Here is a tiny trained network, its code and every weight. The questions are about switching its units off for an input and a class, where a switched-off unit gives its printed mean instead of its output.

import numpy as np


def w(rows, s, z=0):
    codes = np.array(rows[::2]) - 128.0
    scale = np.full(codes.shape[1], s)
    scale[-1] = z or s
    return codes * scale


def f(y):
    return np.maximum(y, 0)


def log_softmax(a):
    a = a - a.max(-1, keepdims=True)
    return a - np.log(np.exp(a).sum(-1, keepdims=True))


def net(x, mask):
    res = np.array(x, float).reshape(1, 3) / 4 @ E
    y = f(res @ A[0][:, :-1].T + A[0][:, -1])
    res = res + np.where(mask, y, B[0][:, -1]) @ B[0][:, :-1]
    return log_softmax(res[-1] @ U[:, :-1].T + U[:, -1])


A, B = {}, {}
E = w([
[168,195,127,193,167,149,225,208,160,160,135],'x0',
[219,151,128,66,41,125,146,142,71,248,151],'x1',
[83,214,128,110,140,62,8,172,159,165,159],'x2',
],0.012)
A[0] = w([
[149,167,115,155,192,158,171,193,164,168,127,148],'N0',
[128,125,116,159,107,153,103,141,127,129,139,99],'N1',
[102,203,118,98,137,64,110,107,130,147,124,92],'N2',
[152,176,160,129,147,139,176,145,176,127,150,64],'N3',
[147,91,116,136,106,229,202,85,89,88,77,57],'N4',
[109,112,107,96,127,138,125,112,145,144,131,255],'N5',
[59,200,121,109,164,44,38,194,157,184,181,84],'N6',
[114,208,115,123,114,108,81,143,179,126,159,57],'N7',
[76,34,111,46,61,112,30,16,61,94,100,58],'N8',
[14,102,128,207,229,138,119,117,225,32,81,78],'N9',
[177,19,119,135,127,180,226,87,83,96,79,89],'N10',
[215,153,128,50,22,136,141,153,52,253,162,76],'N11',
[165,192,109,227,158,162,195,231,154,136,118,75],'N12',
[135,209,109,192,122,176,160,154,129,148,151,61],'N13',
],0.011,0.019)
B[0] = w([
[118,85,190,153,167,78,140,98,129,121,126,209],'N0',
[136,97,101,108,77,121,130,129,143,135,151,128],'N1',
[139,155,136,92,104,161,98,133,193,98,119,160],'N2',
[117,110,114,171,85,72,88,91,135,179,94,149],'N3',
[144,190,140,92,18,117,46,198,171,109,146,181],'N4',
[163,179,190,127,247,137,232,109,93,28,198,236],'N5',
[193,198,191,78,26,140,71,207,181,85,169,218],'N6',
[182,154,102,126,28,147,89,132,181,143,130,158],'N7',
[102,37,166,226,123,18,144,65,171,213,96,224],'N8',
[39,93,28,96,119,219,171,179,43,223,74,243],'N9',
[208,219,151,44,51,133,58,199,204,81,168,213],'N10',
[35,70,28,127,139,211,160,177,44,183,65,249],'N11',
[82,55,161,185,119,59,115,28,164,161,114,213],'N12',
[119,83,115,141,101,78,113,86,156,170,117,162],'N13',
],0.011,0.022)
U = w([
[88,99,92,128,129,186,142,156,85,149,101,100],'0',
[156,173,159,113,92,118,109,163,187,124,127,122],'1',
[109,71,162,168,133,24,133,90,164,149,108,95],'2',
[151,166,176,125,248,142,170,114,84,79,159,254],'3',
[154,145,120,149,156,120,111,111,111,112,115,112],'4',
[149,117,103,151,148,147,107,111,149,109,143,115],'5',
[162,117,122,151,168,163,100,102,130,112,137,113],'6',
],0.018,0.025)

Each question gives the input, the list of numbers given to net, and the class t.
The units are the neurons (one row each of A and B). Each row of codes is followed by its name. A weight is (code - 128) times the scale printed after its matrix; where a second scale follows, it is the last column's (A, B and U).
mask holds one flag per neuron, in row order. A switched-off neuron (its flag False) gives its mean, the last column of its row in B, instead of its output. The means were averaged over made-up inputs and are rounded, as every weight is.
A unit's drop is (log p(t) with every unit on - log p(t) with that unit switched off) / (log p(t) with every unit on - log p(t) with every unit switched off).
The circuit of an input: a set's keep is (log p(t) with only the set's units on - log p(t) with every unit switched off) / (log p(t) with every unit on - log p(t) with every unit switched off). Starting from the 12 units with the biggest drops (on a tie, the unit counted first), units are removed one at a time, each time the one whose removal leaves the highest keep (on an exact tie, the one counted first), for as long as the keep stays at least 0.8.
circuit, biggest first: the units of the circuit, biggest drop first
top k neurons: the k neurons with the biggest drops, biggest first
drop when u is switched off: that unit's drop, to one decimal
input [-5,1,-4], class 2: circuit, biggest first => N8
input [-5,-3,5], class 1: top 4 neurons => N6, N12, N11, N0
input [-2,-3,5], class 1: top 2 neurons => N11, N6
input [-4,2,2], class 2: top 3 neurons => N8, N9, N10
input [3,2,1], class 3: top 2 neurons => N8, N9
input [2,2,1], class 3: top 2 neurons => N9, N8
input [7,-5,5], class 2: top 2 neurons => N12, N11
input [4,-5,5], class 0: top 3 neurons => N9, N10, N4
input [-3,3,0], class 3: top 2 neurons => N9, N12
input [-8,7,0], class 2: top 2 neurons => N8, N9
input [-6,-6,8], class 1: top 2 neurons => N6, N11
input [-7,-8,8], class 0: top 2 neurons => N9, N10
input [3,1,-3], class 3: top 3 neurons => N8, N6, N7
input [-5,-8,8], class 0: circuit, biggest first => N9
input [-6,-6,3], class 0: top 2 neurons => N9, N12
input [8,-5,6], class 2: drop when N12 is switched off => 3.7
input [1,2,2], class 3: drop when N9 is switched off => 0.2
input [-6,5,-8], class 1: drop when N10 is switched off => 1.6
